What can hang from each mark:
A: D L X
T: J V
X: L P
E: A B U
R: T V
G: S V
L: A D X
U: E T
V: B G R
S: D H W
B: U V
P: A D H L R V
W: A D S

Each row was made from one small tree. Brackets hold a mark, then the marks that hang from it, in alphabetical order. Every link used is in the known rows. Write each row's tree.
Known rows:
[P [A D] R [V B [G S]]]: [ -46  264 -302 -184    2  -50   -2 -309 -354 -218  145  232  191 -118
 -434    8 -161  257  -70  148 -256 -223  369 -204  -66  150 -243  173
  365   86  -33   -6   24  -10  -61   50   32 -172  -30 -322   38  -33
  -21  -86 -147]
[X [L A D] P]: [ -53 -145   23  102  273   43  101 -177   38   46   95   19   24 -125
   90  175  162  104  273  174   43 -160   67   31 -203  -58  -33  -33
  -68  112   67 -129 -183    4  -35   48  -48  137 -204  123   52 -119
  111 -347   13]
[G [S D H W] [V B R]]: [-170   25 -289  -83 -143  104  248 -168 -204 -350  -39  -41 -290 -212
  -28  117 -340 -113   10   63  104 -276   21  111  -14 -169 -239   89
  245  127  -84   55 -114  177   13   -5    7   27  121 -124   63 -289
  -43 -577    0]
[T J [V B [G S]]]: [  74  148 -113   -2  170 -183  -17  -73 -107  -33   76   40   84 -174
 -347   39 -110   75   58  159  196 -152  234  -45  -84  144  -48  339
  288   83   20  101 -151  197   17   92  -87  158 -107 -123   -2 -222
  -74  -44   12]
[U E [T J]]: [-206  183  112  -22 -252  132 -154   10  143   96   19   39   35 -188
  -74 -115   40 -219  326  105  214  174  133  104   39  104   -5  -46
  -53   79  166  166  -49  152   55   -1  234    0 -125  223  109   90
   24 -111  -72]
[V [B U] [G S] [R [T J]]]: [ 118  386 -324 -107   51  132  -30  -81 -116  -88   57  175  -98 -109
 -122   75  -46  -62   12  139  234  -68  521  126   55  195 -351  164
  325  108   62 -120 -102  297  131   37   93  116 -249 -161   57  -63
 -112 -268 -215]
[A D [L X]]: [ -60  -25  -42   59  -89 -173   19  -68  116  122   30  -76  -20 -235
   83  189   87    9   77   29 -155 -219  -62   78   56    7  -69  -62
   10 -173    7   32   69   20 -178  -42   44   34  116    4 -101   75
  141  -88 -134]
[U [E A [B [V G]]] [T J]]: [ -58  278   59  -99  -57  180   -6   75  -18 -200  126   53  323 -132
 -457 -176  134  -76  506    9  245  110  370  -82 -130  160 -122  -50
  178   91   55  113  -89  219   69   81  207   30  -64   10   56   50
  -35  160 -267]
[G [S H] [V B R]]: [  62   68 -157    4 -144    7  109 -172   34 -206   32   61 -201 -117
  -77   97 -189  -54 -169  -55   92 -151  134  167 -139  -82 -163  198
  225  155 -119  115 -120  142   31   22  -14   49  103    3   61 -237
  -57 -391  -34]
[R [T J] [V B [G S]]]: [ 172  170 -136 -169   38  -74 -141 -106  -61 -243  144   10   -2 -174
 -211  131  -39   68  138   26  113  -91  408   70  -80  242 -427  282
  204   55   14 -169 -228  339   34  -69  -27  143  -41 -131   50 -267
   58 -205 -145]
[E [U [T V]]]: [-120  143  239   42   89   16  -90   47  119  -91  -93  -21  -12    9
  -36   11  -52  -62   61    2  131   27  115  103   -9   25  -39  -26
  226  202  -26   75  -53   56    4  -12   99  125  -95   62  171  -67
   82  -82 -145]
[S D H [W A]]: [-316  109 -104 -129    9  232  101 -197 -147 -243   72  -21 -281  -82
   20   96 -220   -2  148  186  -16  -96 -107   54  215 -119  -41 -182
   34   88 -101    4  -41   74 -121  -58   80   -2   53 -243  237  -25
   21  -84   62]
[W [A [X L]] D S]: [ 103   64 -103 -123  156  135  164 -404   74   79  226  244  191 -172
   78  -85  207  259   67  234   69 -141  120  261   55  -99  -51  -34
   -1  107  -39   30    8  -88 -282  -53  -76  242  -41  -48  231 -116
  208   52   42]
[T J [V B [G S] R]]: [ 142  293 -176  -21  177  -97   94 -135 -172  -60   -3  117   48 -212
 -407   16  -52   44    9  102  224 -106  318    9  -87  117 -121  271
  300   65   26   72 -164  193   79  127  -61  183 -200 -151  -23 -176
 -161 -169   53]
[P H [V B]]: [  -4  106  -66   48 -161   59   46   53 -128 -101  135   94  123  107
 -151   59 -210    2 -159  -64   30  -37  167  -55   54  242 -171  108
   90  201 -129  241  -72   79  -97  -57 -109 -147   11 -133   96  -53
 -115 -225 -105]
[G [S D [W [A L]]]]: [-135   54 -207 -130   46    7  164 -301  -10 -148  -32   36 -256 -119
   87  133  -26    6  174  192   -5 -136  -30   33   59 -265 -114  -36
  103  -11   26  -15   31  -16 -116   45   -8   84 -193 -123  -93  -83
   18 -109   72]
[E A [B [V [G S]]] [U T]]: [ 133   68    8 -119  174   77   -6   -3   -8 -382   90   52  217   77
 -247  -57    4  138  202  -49  112  -14  320  -14 -259  -76 -202   63
  420  297  -73  -20  -82   22   73   61   89  115  -77 -112   64 -145
   82  102 -433]
[V B [G S]]: [ 171  -15 -214  -73  184 -123   47  -68 -186  -95    0   68   91 -103
 -135   11 -108  133 -196   94   19  -70  171  -53 -115   24  -30  243
  195  149   17   80 -106   98   35   63  -68   60   -4 -151  -16 -192
  -78  -83    0]
[W [A L] S]: [  43  176 -117   44   80   24   84 -291  238   36  131  155 -181   14
   89   77  193   90  -38   41  -30    7  -11   87   32 -153   49  -45
  -21   67  -41   99   23  -74 -193   93  -21  202 -124  -32  -24   43
   30  118   68]
[P D R [V G]]: [ -56  345 -154 -109   88   -2   22 -222 -328 -231   29   76  124   16
 -313  -71 -150  -69   67   96 -320  -48  371 -184  -66   48 -110  -15
  254  -99  -21  -88  -19  -25 -120  -17  107 -132   14 -234  -49   89
  -62  -57 -131]
[G [S H W] [V B [R T]]]: [ -38  138  -63  -81 -196  138   80 -345  -32 -289   81   24 -324 -101
   86  240 -230 -145 -113 -104  127 -162  236  147  -49   -6 -411  110
  252  196 -106  110 -290  253  -42    2   41   -1  111  -18   92 -302
   54 -544 -102]
[A D [X L P]]: [  34 -167  -51 -147  -23  -85  -26 -157    9  100   -9  -48  254 -218
   92  184  143  181  388  213  -13 -229   60  113 -132  122   13   61
   62   34  -86   -4   95   43  -96 -178 -114   17   10  113   89  -74
  177  -22  -28]
[B [U E] [V [G S] [R T]]]: [ 178  320 -334 -219  156  208  154  -48   82 -149  -75  228  -14 -129
 -151  176   -9 -301  215  -70  197   58  537  225 -236  125 -344  -49
  223   91   35 -123  -86   52  118   93  218   59  -31 -165   -3  -69
  -75 -242 -133]
[S D H [W [A L X]]]: [-235  177 -162 -146 -159  139   -9 -317  -17 -136   -3   15 -209 -231
  126  163  -32    9  218  221  -74 -198 -127   53  171 -171  -87 -165
  155  -90 -243  119  -28  100 -256  -66   48  -18   73 -127  117   37
  119  -78  -10]
[R [T J] [V B [G [S H]]]]: [  60  214 -178 -139  -22  -14 -233 -206  -16 -278  238  -15 -102 -205
 -177  232 -181   21  152   52   53  -77  327  103  -52  253 -413  281
  246  135 -112 -102 -269  359  -34 -124    9  170   55 -152  200 -254
   81 -266 -192]
[V B [G [S D H W]] R]: [-109  130 -454 -142  131  119  208 -229 -439 -309  -60   24 -140 -268
 -113  108 -355    3  -56  181    0 -126   57  -28   29  -81 -158   60
  262  176  -72   58 -154  150   12   19   17   87   21 -335  122 -186
 -126 -457   27]
[X [L A D] [P [R [V B]]]]: [ -44  -30  -63   43  205  111  137   -1 -187 -164   77   46  -43  -95
  -55   91  143  173  220   48   55 -133  253  -95 -223   31 -169    8
   53   94  -53 -214  -71  172  -58  -72  -58  122 -117  100   92 -164
   62 -527   11]
[E [A [L D]] [B U V]]: [-159  116 -189  118  134  108  104  272   63  -86   93   43   46   10
 -113  -37  133 -174  400 -105   56 -173  187  -99  -26 -102 -171 -120
  248 -232  -64 -165  174  149  -46   73  -55  162  -73  -70 -136   48
  -71   43 -371]
[R [T J] [V [B U] G]]: [  20  348 -201 -129   44   82 -162  199  -78 -232   64   -9  -83 -107
 -192  100  -53  -56  196   59  183  -74  455   73  145  360 -374   99
  224  -37  -33 -215  -64  465   81 -134  111  120  -11 -154  125  -75
   -5 -161 -243]
[L A D [X [P [R [V B]]]]]: [ -50  -83   82   76  105  137  111  -40 -146 -209  180  141 -132  -77
   40   96  138  162  137 -123   51 -247  133  -34 -240   20 -311 -122
    7   67  -42 -169 -121  215 -100  -55   50  -37  181  -57  140 -178
  166 -439 -102]
[X [L D] [P A H V]]: [-167   84  -98   12   87  142  -54 -365  -45  -60  263  177  160   -7
  -26   85  -72  113  322   95  -54 -227  160  -38 -118  200 -199  -29
   34  215  -78  -73 -184 -101  -97   19  -23   -8 -291 -119  101  -60
   99 -363  -78]
[S D H [W [A X]]]: [-221   99  -84 -221 -141  256   10 -259 -135 -198   77   38 -152 -175
   78   89 -131   67  179  215  -13 -200 -119  121  173 -131  -99 -182
  104    3 -195   76  -76   86 -189  -95   50 -106  178 -227  265  -44
  141  -40   11]
[E [A X] [U [T J]]]: [-139  167  166  -70 -335  154 -369  -46   87  -70   80  109   92  -85
  -86 -109  146  189  344  120  192  -61  140  134   61  -46 -139  -82
  233   65  -76   45 -110   62   33  -48  186  -49 -129  153  152   89
  222  128 -452]
[S D H [W [A [X [P L]]]]]: [-262   43  -81 -156  -30  275  -23 -322  -56 -274   78   13 -284 -134
  143  244  -96   62  390  190  -50 -200  -79  -14  113  -14   52 -207
  134  124 -198   16  -41  121 -200 -211   64  -63   46 -132  286  -22
  139  -52  -29]
[U [E [A L]]]: [-108  124 -138  -15 -188  -42   14  -83  145   36  -60  152   35 -189
 -106   52  234  -88  206   19   29   95   64  -59  -66  -88   51 -100
   20  -57   43  127  -22  -63  -59   96   37   39 -146  181 -159  158
  -98  139  -70]
[A D [X [P H L]]]: [   0  -83  -55  -42  -93   47 -136 -139   51   18  117    7  134  -10
   74  309   -8   90  296  115 -118 -222   11   23   90  173   22  -42
  163   50 -142    6   74  -29 -181 -253  -25 -125   39   43  181   76
  160   52 -138]
[W [A X] [S D H]]: [ -56   99 -197 -120  -73  250   50 -349   53 -108  245  165  -67 -146
  110   74   -7  167   79  203  -59 -198 -122  262   56 -159  -75  -98
   60  133 -172   45  -40  -54 -253  -45  -51   59  173 -272  330  -62
  143   49   14]
[S D H W]: [-344   -3 -177  -53  -64  156   45  -94 -195 -180   27 -126 -194 -130
   81  117 -298 -100  187  149  -50 -102 -196  -29  148  -76  -58 -110
   57   51  -93    4  -35   58  -90  -81   56    0  116 -157  155  -39
   38 -253  -14]
[G [S D H] [V [B U]]]: [-180  -13 -369  -18 -107   49   95  106   17 -260   41  -24 -239 -118
   36  127 -352 -139   40  180  117 -321   79  208    5  -77 -179  177
  324  129  -88  -45  101  191   17  -81    6   48  152 -132  153 -231
  -43 -359 -163]
[L [A D] [X [P [V R]]]]: [  19   49   94   15  -61   38  201 -315   48 -158  134  165   28 -150
 -113  368  133   93  220  -44  -35 -223  148  165 -217  136 -368 -147
  -64  124   10   56  -93   38  -72  -60   51 -166   93 -126   98  -38
  120 -283 -171]
[A [L D X]]: [ -93  -31  -25  183   74  -85    5  -89   92  145   56   -1  -98 -233
  180   31   90  -92   26  -62  -96 -231  -82   43  -29 -141  -49 -118
  -34 -231   52  -41 -121   54 -145   83   38  114   36  -12 -138   12
  138 -276 -136]
[A [L D] [X [P V]]]: [ -84   -7  -31   59    7 -136 -114 -287  122   21  -18  137  129 -180
   80  147  143 -115  404  -54  -83 -247   70  -26 -272  -22 -140    0
   73 -164 -111   55  -41  171 -125  -53 -128   -8   -8   15  -55  -56
  126 -125 -195]
[P [L D X] R]: [-120   53  -15  208   76  158  -10  -32  -96   45  146   12 -218  -93
   78  -61  -14  -53  -95  -92 -190 -169   27 -111   55 -125  119 -214
   59 -210   79 -174  -80  -63 -162  -14  161  -30   12  -30  -29  147
  160 -338 -182]

Write each row's tree:
[ 214  298 -271 -127  278  185  105  -77   -6 -219  -22  152  -47   15
 -132  196  -50 -115  127  -95  130  -26  520  180 -177  106 -456   -4
  282   26  -49 -239  -58   46  126   50  175   61  -37 -290  -18 -101
  -20 -211 -196] -> [B U [V [G S] [R T]]]
[ 100   76 -356  -69  191  -21   14  100 -138  -90  -17  110  -12  -46
  -56   36 -175   27 -150  156  107  -76  219   25  -16   46  -46  187
  274  124    6   45   43  140   80   16   18   62  -14 -180   22 -128
 -105  -86 -111] -> [V [B U] [G S]]
[ 127  377  -53  -83  145  138   34  -99  -77 -154   20   21   28  -71
 -351   73   66  -46  288  -98  132  -35  494   33  -70  246 -365  -19
  148  -67  -61 -240 -209  183  109   80  197   73  -93 -182  -28   11
  -11 -151 -133] -> [B [V G [R [T J]]]]
[-102  339 -116  -34 -228  -18   56 -345   45  -61   88  172    4 -297
 -172  137  115   67  106  -60 -256 -259  144   48   16  145 -377 -159
   68 -141  -33   20  -26  -43 -139   60  116 -100  -43 -176 -128  128
   79 -266 -180] -> [P [A D [L X]] [V R]]
[ 104  123 -112 -110  334  -93  126 -331 -105 -216   10   25  134 -166
 -142  224  -70  -11   75  161  -11 -204  294   92 -157   39 -346  147
  305   60   89 -215 -197   23  -57   55  -83  134  -92 -336   66 -232
   20  -80   12] -> [R [T [V [G [S D]]]]]
[ -88  255 -192  -53 -111  206   12  164 -287 -253  138  -35 -113  100
 -166   -8 -197  -30   18  -22 -264  -30  320 -184  234  197 -147  -42
  282  -13 -113 -185   61   29 -230 -219   31  -54  -11  -39   48   39
  -99 -334  -86] -> [P D H L [R [V B]]]
[ 207  221 -147 -158  184  113  212  105 -146 -367  -36   79  149   50
 -406  -84  120  101  139 -124   82  -69  311  -99 -163  -26  -85  -67
  373  140 -168 -135  -69   51  106  121   24  148 -104 -159  -20   24
 -101   98 -307] -> [E A [B [V G R]] U]
[-172  239  -96  -62 -152   65  105   13 -349 -162   69   87   53   35
 -229 -144 -149  -71    2    8 -216  -63  381 -205    8  150 -175   42
  225   22  -27   15   77  103 -155  -48  -56 -164   23 -120  -10  -20
 -174 -214 -124] -> [P D R [V B]]
[ -64   67   -4 -292  -59  242   21 -391 -140  -78  173   75   44   29
  203  121  -11  159  399  287   21 -196  161  104   69   84 -114 -126
  120  205 -168   82 -113  -37 -283 -128    2  -84  -93  -17  138 -120
  151  -93   73] -> [S [W [A [X L [P D H]]]]]
[-220  110   29 -186   -3  201  -13 -411  -70 -113  152  179  -35 -134
   55   19  -89   49  167  158   43 -132  -16  121  221  -96 -139 -168
   91   14 -192  128  -30  138 -252 -143   89    1  208 -122  365  -70
  206  101  -54] -> [S H [W [A X] D]]
[ 251  147 -237  -92  221  -36   85 -286 -112 -115  -71  141   32 -106
 -146   49  -22   45 -109   49   -5    8  166   71 -164 -114  -84   85
  151   31   40  -33 -119  -64  104   93   47   81 -116 -160  -66  -63
  -47 -109   31] -> [V [G S] R]
[-219  144   26  -85  -26  204  -28 -241  -22 -151  124   25 -307   12
   46  117 -171    7   31   69   16   20  -85   37  175  -74   25 -143
    1  111 -148  161  -99   75 -126  -38  110  -21   84 -111  209  -13
   69    3   37] -> [S H [W A]]
[  56  289  -60  122  -99  165  198   24  -71 -200   32  116 -116 -100
 -323  174   26   13 -203  -88  -86   14  309 -114   34  166 -167  -30
   93   91    6  140 -183   89  -48    8  -28 -111 -154  -19  -23   30
 -170 -486 -119] -> [P [L A] [V B R]]
[-302   96  -16 -128  -26  116  -10 -211  -54 -111  123  -36 -220  -89
  -43  208 -206    9  143  158  -93  -92  -79   97  274  -51    6 -146
   24   20 -104  105   12   98 -160 -108   78  -24  158 -147  262    4
   99   70  -12] -> [S H [W [A D]]]
[  72   50 -221  -44  160  -59 -120 -317   -4 -117  105   37  -35 -100
  -50  171 -222   32  -64  132  -89  -23    0   50 -133  -79    2  152
  181  123  -96   60 -153  -39  -34   -2   57   85   73 -160  103  -92
   58  -48  -50] -> [V [G [S H]]]
[  32  472 -246  -70   52  184  -14   57 -176  -84   -9  112  -81  -96
 -179   21    0  -82   16  111  215  -43  518   55  184  291 -277   41
  272   35   17 -122  -87  383  129   18  141   92 -213 -155   90   67
 -154 -221 -198] -> [V [B U] G [R [T J]]]
